Each row of numbers belongs to one of the things below and depends on some of the facts about them. Some rows are named. Which thing is each other row?

There are 2 kinds of fact about the things: detra, stesta.
Z123	detra	fiklir; Z317	detra	fiklir; Z323	detra	mastor
Z468	detra	fiklir; Z692	detra	mastor; Z546	detra	mastor
Z433	detra	mastor; Z536	detra	fiklir; Z375	detra	fiklir
Z926	detra	fiklir; Z804	detra	mastor; Z928	detra	mastor
Z453	detra	mastor; Z33	detra	mastor; Z362	detra	fiklir
Z479	detra	mastor; Z886	detra	fiklir; Z941	detra	fiklir
Z67	detra	mastor; Z207	detra	fiklir; Z478	detra	mastor
Z254	detra	mastor; Z680	detra	mastor; Z808	detra	mastor
Z96	detra	fiklir; Z713	detra	mastor; Z77	detra	fiklir
Z758	detra	mastor; Z496	detra	fiklir; Z703	detra	fiklir
Z867	detra	mastor; Z356	detra	mastor; Z70	detra	fiklir
Z715	detra	mastor; Z266	detra	fiklir; Z644	detra	mastor
Z996	detra	mastor; Z832	detra	mastor; Z833	detra	mastor
Z490	detra	fiklir; Z322	detra	fiklir; Z763	detra	mastor
Z61	detra	mastor; Z663	detra	mastor; Z914	detra	mastor
Z673	detra	fiklir; Z231	detra	mastor; Z405	detra	mastor
Z931	detra	fiklir; Z211	detra	mastor; Z597	detra	fiklir
Z91	detra	fiklir; Z775	detra	mastor; Z699	detra	fiklir
Z11	detra	mastor; Z765	detra	mastor; Z241	detra	fiklir
Z333	detra	mastor; Z821	detra	fiklir; Z653	detra	mastor
Z846	detra	mastor; Z671	detra	mastor; Z423	detra	fiklir
Z942	detra	fiklir; Z451	detra	mastor; Z772	detra	fiklir
Z768	detra	fiklir; Z562	detra	fiklir; Z785	detra	fiklir
Z297	detra	fiklir; Z594	detra	mastor; Z528	detra	fiklir
Z924	detra	fiklir; Z100	detra	mastor; Z898	detra	mastor
Z345	detra	fiklir; Z104	detra	fiklir; Z968	detra	fiklir
Z37	detra	mastor; Z162	detra	fiklir; Z90	detra	fiklir
Z18	detra	fiklir; Z933	detra	mastor; Z106	detra	mastor
Z943	detra	fiklir; Z223	detra	mastor; Z242	detra	mastor
Z454	detra	mastor; Z559	detra	mastor; Z520	detra	fiklir
Z998	detra	mastor; Z260	detra	fiklir; Z334	detra	mastor
Z336	detra	mastor; Z823	detra	mastor; Z882	detra	mastor
Z650	detra	fiklir; Z209	detra	fiklir; Z213	detra	mastor
Z822	detra	fiklir; Z991	detra	fiklir; Z915	detra	mastor
Z827	detra	mastor; Z118	detra	mastor; Z836	detra	fiklir
Z619	detra	fiklir; Z296	detra	fiklir; Z139	detra	fiklir
Z620	detra	mastor; Z374	detra	fiklir; Z318	detra	mastor
Z668	detra	fiklir; Z818	detra	mastor; Z634	detra	fiklir
Z144	detra	mastor; Z256	detra	fiklir; Z132	detra	mastor
Z79	detra	fiklir; Z955	detra	mastor; Z547	detra	mastor
Z947	detra	fiklir; Z174	detra	fiklir; Z445	detra	fiklir
Z218	detra	mastor; Z779	detra	mastor; Z643	detra	mastor
Z909	detra	fiklir; Z317	stesta	Z260; Z317	stesta	Z318
Z468	stesta	Z490; Z375	stesta	Z785; Z926	stesta	Z763
Z926	stesta	Z374; Z33	stesta	Z692; Z67	stesta	Z433
Z67	stesta	Z804; Z207	stesta	Z242; Z478	stesta	Z827
Z478	stesta	Z296; Z478	stesta	Z941; Z478	stesta	Z867
Z680	stesta	Z70; Z680	stesta	Z933; Z808	stesta	Z942
Z808	stesta	Z915; Z96	stesta	Z132; Z703	stesta	Z104
Z703	stesta	Z323; Z703	stesta	Z822; Z703	stesta	Z374
Z356	stesta	Z37; Z266	stesta	Z827; Z266	stesta	Z362
Z266	stesta	Z650; Z644	stesta	Z479; Z644	stesta	Z91
Z644	stesta	Z231; Z996	stesta	Z241; Z996	stesta	Z823
Z832	stesta	Z334; Z832	stesta	Z886; Z832	stesta	Z653
Z914	stesta	Z520; Z405	stesta	Z699; Z405	stesta	Z663
Z211	stesta	Z454; Z211	stesta	Z882; Z211	stesta	Z804
Z211	stesta	Z79; Z597	stesta	Z336; Z597	stesta	Z374
Z597	stesta	Z18; Z11	stesta	Z668; Z11	stesta	Z758
Z765	stesta	Z931; Z333	stesta	Z296; Z333	stesta	Z653
Z333	stesta	Z323; Z821	stesta	Z144; Z821	stesta	Z37
Z821	stesta	Z882; Z846	stesta	Z362; Z846	stesta	Z562
Z671	stesta	Z139; Z671	stesta	Z594; Z423	stesta	Z713
Z423	stesta	Z79; Z768	stesta	Z546; Z768	stesta	Z453
Z297	stesta	Z898; Z528	stesta	Z174; Z528	stesta	Z61
Z528	stesta	Z775; Z528	stesta	Z804; Z924	stesta	Z254
Z100	stesta	Z362; Z100	stesta	Z334; Z345	stesta	Z241
Z968	stesta	Z827; Z968	stesta	Z546; Z968	stesta	Z699
Z162	stesta	Z77; Z162	stesta	Z254; Z90	stesta	Z144
Z90	stesta	Z942; Z90	stesta	Z454; Z106	stesta	Z260
Z106	stesta	Z822; Z943	stesta	Z772; Z943	stesta	Z213
Z223	stesta	Z123; Z223	stesta	Z451; Z223	stesta	Z254
Z559	stesta	Z833; Z998	stesta	Z928; Z209	stesta	Z213
Z836	stesta	Z619; Z836	stesta	Z941; Z620	stesta	Z991
Z620	stesta	Z955; Z818	stesta	Z715; Z818	stesta	Z496
Z818	stesta	Z775; Z818	stesta	Z823; Z634	stesta	Z536
Z256	stesta	Z947; Z547	stesta	Z322; Z547	stesta	Z941
Z547	stesta	Z653; Z445	stesta	Z779; Z445	stesta	Z915
Z218	stesta	Z254; Z643	stesta	Z650; Z643	stesta	Z254
Z909	stesta	Z362

Some things and their rows:
Z765: [  8   6  12  11 -19  -1  23  -1   0 -27 -12   5 -35  11 -19  -9 -28 -17
  26   4  34  -9  -6  -3  34  -6 -14 -23  -1  -5  49   3 -39 -15  10]
Z955: [ 15  12  11  12 -12   4  28   2 -12 -22 -21  -1 -34   5 -16  -9 -30 -17
  27  12  35   2   5  -9  33 -12 -10 -19  -1  -3  40   6 -39 -20   8]
Z345: [ 24  14 -17  -5 -21  24 -16  45   7 -32  21  -8 -22   7 -24  28  31  25
 -20   3  15 -27   0   7  -9   2 -41 -29 -10 -19  10  17  28  33  11]
Z713: [ 22   9  13   7 -11   1  14   8   7 -14 -16  -6 -41  -3 -18 -13 -35 -15
  28  16  37  -5  -7  -3  53  -6  -9 -15  -8  -7  32  -3 -36 -25   7]
Z333: [  5   4  12   2 -19 -14  23  16  -8 -33 -11  10 -36  20 -20  -9 -27 -18
  27 -18  32 -24 -12   4  54   3 -21 -23  10   0  54  10 -37 -18  -2]
Z928: [ 15   7  12  13 -11   2  26   4  -7 -21 -20   1 -35   4 -17 -10 -31 -21
  26  12  35  -1   3  -7  33 -13 -12 -17   0  -2  41   6 -37 -19   9]
Z668: [ 32  20 -11  -7 -25  39  -3  44 -19 -24  10 -13 -29  -1 -19  31  39  20
 -12   6  14 -20   9  -6  -5   4 -24 -20 -10 -24  -4  21  20  12   5]
Z832: [-12   3  15   4 -25  -8  12  15 -10 -31  -5   6 -27  16 -21 -11 -33 -18
  26 -11  29 -17 -11  -4  52  -2 -20 -23  17   2  38   3 -39 -23  -1]
Z818: [  7   5   3  11 -12 -14   8   0  23 -29  -2   6 -27  18 -24 -12 -41  -6
  21   8  40 -11 -14  11  35 -10 -28 -32  -6  -1  54  -5 -30   2  12]
Z653: [ 17   7  11   6  -4  -9  18  27 -24 -24 -25   2 -32   6 -15 -13 -32 -24
  30  -2  28  -4   6  -9  55 -11 -17 -14  12   9  31  18 -36 -31  -6]
Z926: [ 23  17 -13 -24 -27  21   3  53   3 -29  20   2 -39  18 -20  34  38  20
 -23  -7  18 -46 -13  12  14   6 -31 -21  -6 -31  10  17  14  24   6]
Z213: [  7  -8   5  11  -2  -3  24   5  -2  -3 -10  10 -44 -12  -7 -23 -31 -23
  21   7  28   2  -2 -20  38 -27 -21 -14  -3   3  34  15 -22 -29  10]
Z468: [ 23  15 -11  -7 -31  35  -8  41  -9 -29  18  -9 -30   3 -22  30  39  22
 -14  -3  14 -31  -2  -1  -4   9 -30 -24 -10 -26   5  17  21  19   8]
Z671: [  4  10  11  10 -23   3  27  -6  -5 -29 -11   6 -33  14 -18  -8 -28 -14
  28   2  35  -9  -5  -3  31  -3 -12 -26  -1  -7  52   0 -40 -14  10]
Z231: [ 23  -6   9  15   8  -5   9  -7   1 -41 -31  -4 -40   4 -28   2 -27 -39
  38  17  26 -20  -3  -8  31 -30 -14 -18   7  -4  38  -3 -45 -26   9]
Z768: [ 35   3  -6 -14 -54  28   9  45   9 -34  11 -13 -27   2 -30  32  39  20
 -32 -19  23 -30  -6   1  -4  18 -34 -17 -23 -26  12  24  20  17   5]
Z692: [ 17   8  12  12 -11   1  26   5  -7 -22 -20   0 -34   5 -17  -8 -30 -21
  26  13  34  -1   3  -6  34 -14 -12 -17   0  -2  40   7 -37 -19   9]
Z597: [ 22  16 -12 -25 -30  20   6  52   3 -28  23   3 -38  17 -23  33  38  19
 -22  -8  18 -48 -14  14  15   7 -31 -22  -7 -33  10  16  15  24   5]

Rows to name:
No name comes twice in this set of rows, the named rows included.
[ -3   4  17   6 -17  -5  16  30 -14 -22 -18  -2 -26   5 -20 -15 -39 -25
  22   9  29   0   4 -14  51 -17 -12  -9  19   8  16   7 -42 -32   0] : Z334
[ 11   6  16   5 -23  -4   2   2  23 -20   5  -2 -40   4 -23 -15 -34 -10
  28   6  39 -22 -23   8  57  10 -15 -21  -8 -12  46 -14 -34 -17  12] : Z211
[  6   6   6  14 -10 -13  13   2  18 -30  -7   8 -26  17 -22 -13 -38 -11
  20   9  37  -8  -7   9  29 -13 -28 -29  -2   2  56   0 -29   2  15] : Z996
[ 41   4 -15  -4  -3  30 -23  36  -6 -42   1 -17 -36  -5 -30  41  39  -1
  -2  13   7 -41   1  -8  -7 -15 -29 -21  -5 -25  -6  12  13   6   5] : Z91
[ 31  11 -12  -7 -30  28 -14  50 -19 -34  15  -9 -28   5 -23  30  44  21
  -8 -26  11 -40  -4  -2   7  24 -39 -28  -5 -18  12  28  28  14  -6] : Z836
[ 28  15 -11  -8 -26  34  -7  48  -8 -26  15 -12 -30   0 -21  29  39  18
 -15   4  14 -29   0  -4  -2   5 -29 -21  -9 -24   0  19  20  16   6] : Z673
[ 22   8   3  15   3 -12  14  12  10 -22 -19   2 -27   8 -21 -14 -42 -16
  20  22  37   7   4   4  33 -26 -24 -21  -6   6  39   7 -28  -5  11] : Z823
[ 12  -1  11  34  -1  -1  28  26  16   4 -21  -6 -33  10 -20 -13 -20 -19
  36  25  27  -3  12 -17  39  -8  -8  -3  15   8  16  21 -40 -16   4] : Z254
[ 39  19 -19 -10 -14  29 -22  52   6 -18  15 -17 -29  -6 -23  25  25  30
 -16  13  20 -23  -3   1  12  -1 -33 -22 -21 -23 -14  12  27  16   2] : Z174
[ 34  19 -12 -21 -18  23   8  60  -4 -21  10  -3 -39   8 -18  31  36  15
 -23   4  17 -33   0   8  14  -3 -26 -15  -7 -27  -3  23  17  18   4] : Z18
[ 20  14  -9 -12 -24  29 -17  67 -25 -26  13 -12 -24  -1 -22  26  32  16
 -14  -2   9 -26   6  -9  16   3 -30 -18   5 -14 -17  24  20   4  -6] : Z886
[ 20   8  10  -1  -3 -13  33  27 -11 -21 -26   8 -41  12 -16  -9 -30 -24
  23   1  34 -11  -1   3  58 -14 -16 -12   7   2  40  17 -37 -22  -1] : Z323
[ 18   4  31  18 -10  -5  19  22   4 -22 -12  -1 -33  -5 -17 -23 -24 -41
  18  22  32  -4  12   5  34  -5 -12  -5  13   0  55  13 -34 -10  26] : Z915

Now the same things, written a new way:
Known rows:
Z478: [-57 -30  24 -56   3  47  33 -18  14   5  44   8  20   8  51 -30  -7 -20
  27 -21 -21 -36 -43  -9  -3 -13  13  18  34  -8 -34]
Z827: [-77 -51  39 -35   9  47  45 -33  36   5  29  32   1  -8  53 -42 -11 -10
  29  -8 -14 -17 -53 -29  -8  -4   3  31  17   4  -8]
Z886: [-34 -45  43 -15   3  73 -13   1 -16  -3 -22 -15 -36 -36  26 -17  -7  -6
  35   5  24 -11 -13 -28 -12   2 -11  23  16 -12  -8]
Z317: [-35 -30  33 -41  11  67 -14 -21 -33  -8  -9 -38 -25 -10   5  -5  -6 -11
  61   8  30  -9 -16 -35  -9  -5  -9  10  42  -5  -8]
Z804: [-94 -46  30 -25  11  28  29 -50  30 -11  28  14  -6   4  24 -33   7   7
  20   1 -16 -15 -46   3  21  19  13  15  15  -4  18]
Z445: [-49 -35  34 -27   2  51 -25  -9 -37   5   0 -41 -32  -5   4  -5   6   3
  53   8  21 -14 -13 -38 -12  -7   8  12  23 -21  -7]
Z37: [-93 -49  36 -30  11  20  22 -36  18 -14  36  13  -5  13  30 -31   8   5
  29  -3 -17 -17 -50 -17  22  15  13  25  11  -8   6]
Z336: [-70 -44  35 -52  22  37  32 -44  18 -29  31  18   6  13  37 -25 -11 -15
  42  -2  -4 -11 -52 -20  28  13 -11  24  37   9   1]
Z947: [-45 -46  35 -22   8  57 -18 -18 -24   7 -19 -20 -33 -22  13 -10  -2   6
  46  22  31  -1 -26 -39 -15   3  -5  16  21  -2   1]
Z132: [-74 -47  29 -39  22  25  22 -30  17  -5  33  24   5  11  45 -23  -4   0
  32  10 -11 -12 -58 -16  14   9   5  18  29   1   0]
Z699: [-57 -50  42 -25  -4  70   5 -33 -10  25 -14 -16 -36 -39  11 -18 -11   1
  55  13  30  -7 -26 -60 -39 -14   2  21  17   4  -3]
Z174: [-54 -39  30 -15   2  65 -10 -37 -12   7 -22 -31 -39 -29  -4 -15   5  10
  34  18  26  -5 -12 -11 -13   7   4   3  21  -6  15]
Z218: [-58 -26  31 -48  31  36  24 -23  20  -2  37   7  10  42  51 -50  22  -1
  35   0 -15  -5 -54  -9 -13  -9  -1  22  33   0  -5]
Z90: [-59 -31  33 -22  -3  51 -25 -14 -36   2   3 -52 -36  -3  -8  -9  15   4
  53   0  14 -20  -6 -31  -9  -5  15  10  17 -28  -4]
Z100: [-58 -30  29 -26  28  47  30   3  26  -9  43  22   0  13  59 -27  -5 -24
  42 -13 -28 -27 -35  -8   6  -8   4  11  38 -23  -8]
Z241: [-44 -43  30 -18   8  66 -10 -35 -10  13 -28 -18 -36 -33   8 -10  -5  10
  32  30  33   2 -20 -14 -16   6  -3   4  28   0  13]
Z991: [-44 -47  37 -22   9  55 -19 -17 -25   8 -18 -19 -33 -23  14  -8  -4   7
  45  24  31  -1 -26 -39 -14   2  -4  16  22  -3   1]
Z213: [-74 -53  37 -48  20  18  23 -30  16   1  32  31  -3  19  55 -17 -17   9
  17  24  -3  -3 -51 -21  18  10   5  26  30 -13   0]

Rows to name:
No name comes twice in this set of rows, the named rows included.
[-56 -21  28 -53  32  36  21 -21  15  -1  41   1  14  47  49 -47  24  -3
  37  -1 -17  -8 -52  -5 -13 -12   2  18  37  -3  -8] : Z223
[-34 -48  39 -28  -9  71 -14  -9 -23   5 -24 -20 -25 -39  23 -20  -7  -2
  24   2  28 -14 -18 -27 -15   2  -8  27  10  -4 -21] : Z322
[-86 -26  21 -39  10  24  20 -32   9  -9  52 -10   3  29  20 -24  14  -4
  36 -14 -27 -31 -35   3  18   1  27   4  28 -22  -1] : Z211
[-46 -39  26 -18   7  68  -7 -37  -9  13 -26 -25 -35 -31   2 -11  -1  10
  31  27  30  -2 -14  -6 -15   5   1  -1  29  -2  14] : Z496
[-38 -43  43 -38   4  73  -7 -31 -25 -19 -22 -27 -29 -25   7 -15 -12 -11
  51   4  38  -4 -17 -39   0   8 -22  26  29   4  -4] : Z104
[-53 -31  26 -58   7  46  29 -18  10 -14  39   8  18  11  50 -28 -10 -24
  26 -21 -17 -33 -40  -3  15  -2   3  19  38  -7 -30] : Z333
[-53 -30  26 -39  18  45  26   0  15 -11  40  16  10  10  57 -25  -7 -23
  29 -17 -24 -32 -37   0  14  -3   5  14  36 -19 -22] : Z832
[-63 -26  11 -44  23  37  28 -38  22   5  35  10   9  15  36 -17  -3  -4
  24  10 -15 -19 -43  18  10   1  15 -10  51  -6   2] : Z996
[-31 -25  38 -32  19  68 -16 -12 -21  11 -14 -38 -27   8  18 -37  24   7
  49  12  26   5 -21 -30 -42 -15 -11  20  25  -5  -4] : Z924
[-79 -28  19 -40  15  30  24 -36  17  -5  43  -1   5  21  25 -23   9  -3
  31  -6 -23 -26 -39   8  16   3  21   1  34 -14   2] : Z67
[-38 -54  42 -28 -14  73  -9 -15 -17   9 -28 -16 -27 -46  24 -25  -8   1
  20   2  30 -13 -22 -32 -20   3  -7  33   3   2 -21] : Z941
[-52 -33  24 -54   4  43  25 -10   9  -3  39  12  20   7  54 -28  -7 -18
  17 -20 -21 -36 -43   1  10  -4  10  19  31 -10 -36] : Z547
[-66 -37  36 -43  30  33  24 -31  25  -5  28  17   6  32  50 -52  20   5
  28   7 -10   1 -60 -12  -7   1  -5  30  23   6   2] : Z451

The same things again, as new rows of numbers:
Known rows:
Z955: [ 31   5   4 -25  15 -29   0   3  -1 -18   7 -19  -5  25   2  28  10  -5
 -16   4  20   5  -4 -18  -3  -1   8   9   3  11 -10  14  -7 -17  12  -2
 -16   0  -9   6  -7]
Z833: [ 29   7   5 -26  13 -24   2  -1  -1 -20   7 -16  -4  25   2  28   6  -7
 -18   3  15   4  -5 -13  -3   2  10  10   4  11  -8  14  -9 -20   9  -1
 -14   3  -5   7  -1]
Z547: [ 19  13   0 -22   1 -28  20   6  13  12  -2 -39   6  40  -3  23  -1   8
  12  13  -4  22 -12  10 -11 -12  17  12   2 -25   8   1 -14 -12  -7 -12
  18   6  -3  -6   1]
Z941: [ 11 -29 -12   4 -12   7  -8   5  21  -2  10   9 -10 -49  -2  -6  34  29
  10  11   8  -9   2  19 -19   9 -29   3  15 -36  17  -2  10  -6 -20  14
  15  30  -9   5 -20]
Z241: [ 10 -46 -11   0   8   8 -24   6  -1 -34  16  30  -9 -55  26 -28  18   8
 -18  16  -2   0   5   9 -22  13 -10  -9  10 -22 -22   2 -11 -11   1  10
  10  20  -5   6  -7]
Z832: [ 23  14   4 -14  -2 -30  21   6  11  15   6 -39   3  30   1  19 -12  -5
  16  10   3  16  -9  10 -15  -6  22   7   8 -14   0  11 -18  -9   0 -20
  11   1 -13  -9  12]
Z931: [ 10 -24 -14   5   0   5 -21  22   1 -13   9  25  -5 -45  13 -16  20  12
  -5  11   5 -18  14   5  -8  13 -17  -5   8 -11 -13   4   9   1  -6  14
   2  13 -28  10 -18]
Z765: [ 23  12   2 -24  11 -26   6  11  -4 -11   1 -18   3  37   7  22  -3  -7
 -12   7   5   8  -1  -8   2  -2  18   7  -2   7 -15   8 -10 -15   7  -6
  -3  -4 -12   4   0]
Z692: [ 28   5   6 -25  12 -23   1   0  -3 -19   8 -17  -5  25   1  27   7  -7
 -18   4  16   4  -6 -14  -2   1   9   9   2  11  -7  12  -9 -19   9  -2
 -14   4  -4   7   0]
Z318: [ 36   6   6 -24  18 -17  -5  -4   4  -8  23 -16  -3  23   1  36 -12 -10
 -15  -3  12   4 -16  -5   3   9  13   1   2  11   5  14 -23 -20   7  11
  -1   5  -5  19  -4]
Z323: [ 36   3   6 -25  14 -16   1 -13  15   1  26 -27  -6  18 -10  41  -6  -4
  -5  -2  14  10 -25   2  -7   4   5   4   7  -4  24  13 -24 -20   0  12
   7  16   5  15  -2]
Z91: [ 11 -11   0  -2 -17   7  -1  20   0  -8   9  37 -12 -39  16 -32  18  12
 -19  25  -4 -26   6   6  15  42 -25  -2  -3  -9  -9   1   3  20 -24  10
  -7  30 -14  17   7]
Z909: [  5 -15 -11  23 -22  -7  -2  16   8  13  10  14  -4 -54  15 -20  -5   2
  24  12   8 -18  21  26 -16  17  -3  -3  26 -14 -17   1   3  -2  -6 -12
  20   6 -40   0   0]
Z715: [ 20 -20   9 -23  22 -25  -2 -11  -4 -38  16 -18  -9  18  13   7  -4 -16
 -32   9  11  27 -12  -6 -15   2  21   5   5  -1 -21   7 -27 -28  13  -8
  -2   7  22   3   6]
Z650: [  0 -21 -12  14 -20  -6  -9   3  10   2  20  36 -11 -56  10  -4   8  17
   6   2  15 -18  15  20 -12  24 -21  10  32  -7 -10   3  10 -24  -5  -2
  12  26 -22   5 -17]
Z713: [  9  -8  14 -10  14 -21  -6   4  -7 -21  15 -26 -11  39 -14  15  -5 -22
 -17  -4  29   4   0  -9   1   8  16  16   5  14  -3  12  -4 -11  -5   0
 -11   7  11  -1 -13]
Z174: [ -8 -49  -5  18   7   5 -28  21  -3 -26  22  15 -11 -38  13 -37   7  -4
 -15  12  11  -3  12  13 -14  19  -9  -3   8 -16 -20   0   2  -3 -11  13
   8  19  -1   4 -24]
Z671: [ 24  13  -1 -21  13 -30   4  16  -4  -7  -2 -22   5  39  11  19  -2  -5
  -9   8   5  13  -1 -11   2  -6  21   7  -3   4 -19   7  -9 -12  10  -9
  -3 -10 -19   4  -6]

Which thing is each row?
No name comes twice in this set of rows, the named rows included.
[-10 -43  -3  21   2  11 -34  23  -5 -21  21  18 -16 -28  -7 -28   8  -8
  -7   2  22 -18  20   9  -5  22 -10   5  10  -7  -6   4  13   8 -22  18
   1  17  -6   1 -30] : Z79
[  8 -22  18  -9  19 -21 -10  -4  -5 -33  25 -27 -17  32 -11   7  -5 -26
 -26  -3  34  13  -5 -10  -6  10  14  15   7  10  -7  10 -10 -17  -2   1
 -14  12  27  -1 -11] : Z804
[ 13   4   4 -28  12  -5  -9  -2 -19 -17  -8   7   2  53  -9  20  -8 -16
   1  -4  -1  -4  12  -3  -2  -8  40  20   5  -2  -5  11 -26  -1  -7 -15
   5 -14  -4 -17  10] : Z808
[ 10 -20  14 -12  20 -25  -4  -2  -4 -31  20 -27 -12  30   1   4  -7 -23
 -29   3  22  19  -8  -7  -9   6  19  11   5   6 -15   7 -16 -21   4  -4
  -5   8  22   1  -5] : Z61
[  2 -14 -20  17 -20   2  -1  10   4   6 -14  14   2 -32  22 -13  10  14
  10  11  -2 -17  27  31   6  14  -2  -2  19 -27 -15 -34  13 -16 -18  -1
  43   1 -30  23 -21] : Z968
[-15 -30 -11  14   0  19 -33  32 -16  -9  -1  35   0  -8   0 -31  -3  -3
  13   5  -5 -21  32  18  -4   9  13   6   7 -20 -12  -1   0  19 -27   4
  19  -3 -23 -13 -19] : Z90
[ -1  17  -3 -20  -1 -40  10   4  -2   5  16  10   2  39   9  33 -16   7
  -6  -2   1  17  -5   3   3   7  12  26  15  15 -21  12 -10 -42  12 -20
   3  12  -6  -5  -8] : Z218
[  2  18  -2 -14  -6 -40  16   2   0  10  12   1   2  36   9  31 -19   3
   1   0   3  15  -3   7   2   6  16  24  21  11 -20   7  -9 -41  11 -26
   9   7  -9  -6  -4] : Z643
[  9 -12   4 -18  20 -27   4   5  -9 -25   6 -21   3  38  24  -3 -18 -18
 -23  15  -7  35  -7   1  -8  -4  36   1  -1  -9 -35  -3 -32 -22  12 -18
  14  -5  10  -2   6] : Z818
[ 27  -4   7 -35  14  -2 -12 -22 -15 -32   0  13  -8  32 -17  32   7 -13
  -9  -9  16 -11   5 -12 -10  -4  25  23  13   6   5  20 -24  -9  -3  -7
 -10  -1   6 -13  12] : Z915
[ 21  28  12 -28  -8 -25  30  14  -6  -1  -4  -6  -1  45  13   1  -8  -8
 -22  22 -10   5  -8  -6  26  26  15   9 -13   5 -16   1 -18   7 -12 -14
  -9   9  -1   8  26] : Z644
[ 19 -24 -12   4   8  16 -31  16   8  -1  28  26  -5 -49  11  -3   1   6
  -4   4   2 -21   1  14  -4  23 -17 -15   7 -10   7   7  -7  -2  -8  31
  13  18 -27  27 -22] : Z260
[  1 -22 -17  -3  -1  23 -29  17 -15 -12  -9  53   5 -20   7 -16   8   9
  15   6 -16 -26  30  16  -8   3  12   4  10 -24 -11   3 -10  14 -20   1
  19  -4 -32 -12  -4] : Z445

